Below are the code and all the weights of a small trained network. Each question names an input and a target symbol and asks about switching units off, where a switched-off unit gives its printed mean instead of its output.

import numpy as np


def w(rows, s, z=0):
    codes = np.array(rows[::2]) - 128.0
    scale = np.full(codes.shape[1], s)
    scale[-1] = z or s
    return codes * scale


def norm(h):
    return h / np.sqrt((h * h).mean(-1, keepdims=True) + 1e-5)


def softmax(a):
    e = np.exp(a - a.max(-1, keepdims=True))
    return e / e.sum(-1, keepdims=True)


def log_softmax(a):
    a = a - a.max(-1, keepdims=True)
    return a - np.log(np.exp(a).sum(-1, keepdims=True))


def net(x, mask):
    ids = ['γδζηθλξπστφψω'.index(c) for c in x.split()]
    T = len(ids)
    res = E[ids] + P[:T]
    u = 0
    for l in range(2):
        r = norm(res)
        for j in range(3):
            rows = slice(4 * j, 4 * j + 4)
            q, k, v = (r @ M[l][rows].T for M in (Q, K, V))
            z = softmax(np.where(np.tri(T) > 0, q @ k.T / 4**0.5, -1e9)) @ v
            o = O[l][rows]
            res = res + np.where(mask[u + j], z, o[:, -1]) @ o[:, :-1]
        u += 3
    return log_softmax(norm(res)[-1] @ U[:, :-1].T + U[:, -1])


Q, K, V, O = {}, {}, {}, {}
E = w([
[182,131,110],'γ',
[246,130,116],'δ',
[133,130,120],'ζ',
[126,120,140],'η',
[147,126,116],'θ',
[62,196,76],'λ',
[122,128,118],'ξ',
[106,121,128],'π',
[103,138,90],'σ',
[112,155,163],'τ',
[133,122,132],'φ',
[183,121,119],'ψ',
[129,138,132],'ω',
],0.014)
P = w([
[141,117,113],'0',
[128,131,2],'1',
[120,145,5],'2',
[130,159,4],'3',
[154,169,7],'4',
[181,172,10],'5',
[194,183,14],'6',
[200,185,19],'7',
],0.0035)
Q[0] = w([
[104,165,46],'L0H1',
[131,40,210],'L0H1',
[65,206,73],'L0H1',
[98,18,192],'L0H1',
[48,255,150],'L0H2',
[145,70,156],'L0H2',
[132,74,203],'L0H2',
[136,141,217],'L0H2',
[211,161,66],'L0H3',
[27,160,143],'L0H3',
[59,160,63],'L0H3',
[147,149,245],'L0H3',
],0.0087)
K[0] = w([
[87,190,250],'L0H1',
[183,74,9],'L0H1',
[159,168,191],'L0H1',
[134,75,51],'L0H1',
[229,79,213],'L0H2',
[74,80,24],'L0H2',
[117,157,1],'L0H2',
[194,20,32],'L0H2',
[202,134,135],'L0H3',
[26,158,171],'L0H3',
[110,245,195],'L0H3',
[60,46,44],'L0H3',
],0.0067)
V[0] = w([
[197,210,69],'L0H1',
[171,10,13],'L0H1',
[129,217,87],'L0H1',
[102,185,173],'L0H1',
[211,162,112],'L0H2',
[224,198,98],'L0H2',
[255,45,155],'L0H2',
[71,56,101],'L0H2',
[144,105,124],'L0H3',
[84,107,166],'L0H3',
[117,16,100],'L0H3',
[185,81,167],'L0H3',
],0.0062)
O[0] = w([
[42,118,165,178],'L0H1',
[67,189,16,2],'L0H1',
[97,147,254,203],'L0H1',
[222,94,242,189],'L0H1',
[138,51,82,150],'L0H2',
[38,70,188,172],'L0H2',
[131,52,79,77],'L0H2',
[184,201,78,88],'L0H2',
[161,134,66,116],'L0H3',
[90,135,116,101],'L0H3',
[118,199,2,65],'L0H3',
[143,162,1,90],'L0H3',
],0.0037,0.0066)
Q[1] = w([
[46,126,91],'L1H1',
[91,145,91],'L1H1',
[154,101,139],'L1H1',
[92,156,57],'L1H1',
[178,145,202],'L1H2',
[170,178,180],'L1H2',
[118,142,59],'L1H2',
[92,85,141],'L1H2',
[86,97,49],'L1H3',
[136,85,246],'L1H3',
[163,146,202],'L1H3',
[149,48,134],'L1H3',
],0.012)
K[1] = w([
[174,46,141],'L1H1',
[165,59,138],'L1H1',
[91,152,85],'L1H1',
[169,68,154],'L1H1',
[75,101,2],'L1H2',
[54,80,45],'L1H2',
[87,153,243],'L1H2',
[225,17,150],'L1H2',
[146,83,214],'L1H3',
[93,224,77],'L1H3',
[87,170,22],'L1H3',
[185,158,116],'L1H3',
],0.0085)
V[1] = w([
[178,183,124],'L1H1',
[190,78,58],'L1H1',
[108,52,110],'L1H1',
[81,147,156],'L1H1',
[35,113,24],'L1H2',
[42,115,110],'L1H2',
[197,151,97],'L1H2',
[120,153,87],'L1H2',
[158,212,198],'L1H3',
[161,2,98],'L1H3',
[107,99,158],'L1H3',
[104,181,100],'L1H3',
],0.0087)
O[1] = w([
[122,253,77,101],'L1H1',
[231,139,200,4],'L1H1',
[209,96,150,112],'L1H1',
[101,89,103,186],'L1H1',
[97,25,87,162],'L1H2',
[24,33,134,122],'L1H2',
[194,165,81,152],'L1H2',
[90,113,85,140],'L1H2',
[107,218,112,104],'L1H3',
[232,4,162,116],'L1H3',
[107,97,171,112],'L1H3',
[87,153,54,154],'L1H3',
],0.0047,0.0016)
U = w([
[201,90,117,106],'γ',
[228,121,67,240],'δ',
[137,85,86,56],'ζ',
[150,188,58,106],'η',
[113,75,101,172],'θ',
[36,159,98,115],'λ',
[110,174,103,2],'ξ',
[151,115,90,33],'π',
[107,127,65,87],'σ',
[106,119,245,226],'τ',
[172,85,98,15],'φ',
[178,114,86,178],'ψ',
[194,206,209,98],'ω',
],0.012,0.0045)

Each question gives the input, a string of symbols that net reads in full, and the target symbol t.
The units are the heads (4 rows each of Q, K, V and O). Each row of codes is followed by its name. A weight is (code - 128) times the scale printed after its matrix; where a second scale follows, it is the last column's (O and U).
mask holds one flag per head, layer by layer. A switched-off head (its flag False) gives its mean, the last column of its rows in O, instead of its output. The means were averaged over made-up inputs and are rounded, as every weight is.
A unit's drop is (log p(t) with every unit on - log p(t) with that unit switched off) / (log p(t) with every unit on - log p(t) with every unit switched off).
The circuit of an input: a set's keep is (log p(t) with only the set's units on - log p(t) with every unit switched off) / (log p(t) with every unit on - log p(t) with every unit switched off). Starting from all 6 units, units are removed one at a time, each time the one whose removal leaves the highest keep (on an exact tie, the one counted first), for as long as the keep stays at least 0.8.
circuit, biggest first: the units of the circuit, biggest drop first
unit that matters most: the unit with the biggest drop
heads that matter: for each layer, one digit per head in row order, 1 if its drop is at least 0.15 and else 0, layers parted by /
drop of u: that unit's drop, to one decimal
input τ σ σ δ τ, target ω: unit that matters most -> L1H2
input τ τ η σ ζ σ π, target ω: heads that matter -> 110 / 010
input τ τ λ τ δ η δ θ, target ω: heads that matter -> 101 / 010
input σ σ τ ζ π σ, target λ: circuit, biggest first -> L0H2, L1H1
input τ ω γ τ, target ω: heads that matter -> 000 / 010
input τ σ θ τ π τ ξ, target ω: circuit, biggest first -> L1H2, L0H1
input σ π π τ λ λ ψ ψ, target λ: heads that matter -> 010 / 001
input η δ γ ω θ, target δ: circuit, biggest first -> L0H1, L1H1
input η ζ ζ τ φ φ, target δ: circuit, biggest first -> L1H2, L0H2, L0H3
input τ φ σ γ τ σ λ, target ω: circuit, biggest first -> L0H1, L1H2
input τ π τ τ ζ, target ω: circuit, biggest first -> L1H2, L0H2
input τ τ τ ω ω σ σ, target ω: heads that matter -> 100 / 010
input τ δ ζ ξ, target ω: heads that matter -> 000 / 010
input σ η ζ τ, target λ: circuit, biggest first -> L1H3, L0H2, L1H1
input η δ ξ, target δ: heads that matter -> 000 / 000
input τ δ τ η, target ω: circuit, biggest first -> L1H2
input σ ω τ δ τ σ τ γ, target λ: heads that matter -> 110 / 001
input σ τ σ η δ ω, target λ: circuit, biggest first -> L1H3, L0H2, L1H1
input σ τ ζ, target λ: circuit, biggest first -> L0H2, L1H1
input η η λ σ ζ, target δ: unit that matters most -> L0H1
input τ τ σ ψ ξ τ φ, target ω: drop of L0H1 -> 0.1
input τ τ λ τ ω η δ, target ω: drop of L0H2 -> 0.2
input τ ω ψ, target ω: drop of L1H2 -> 0.8
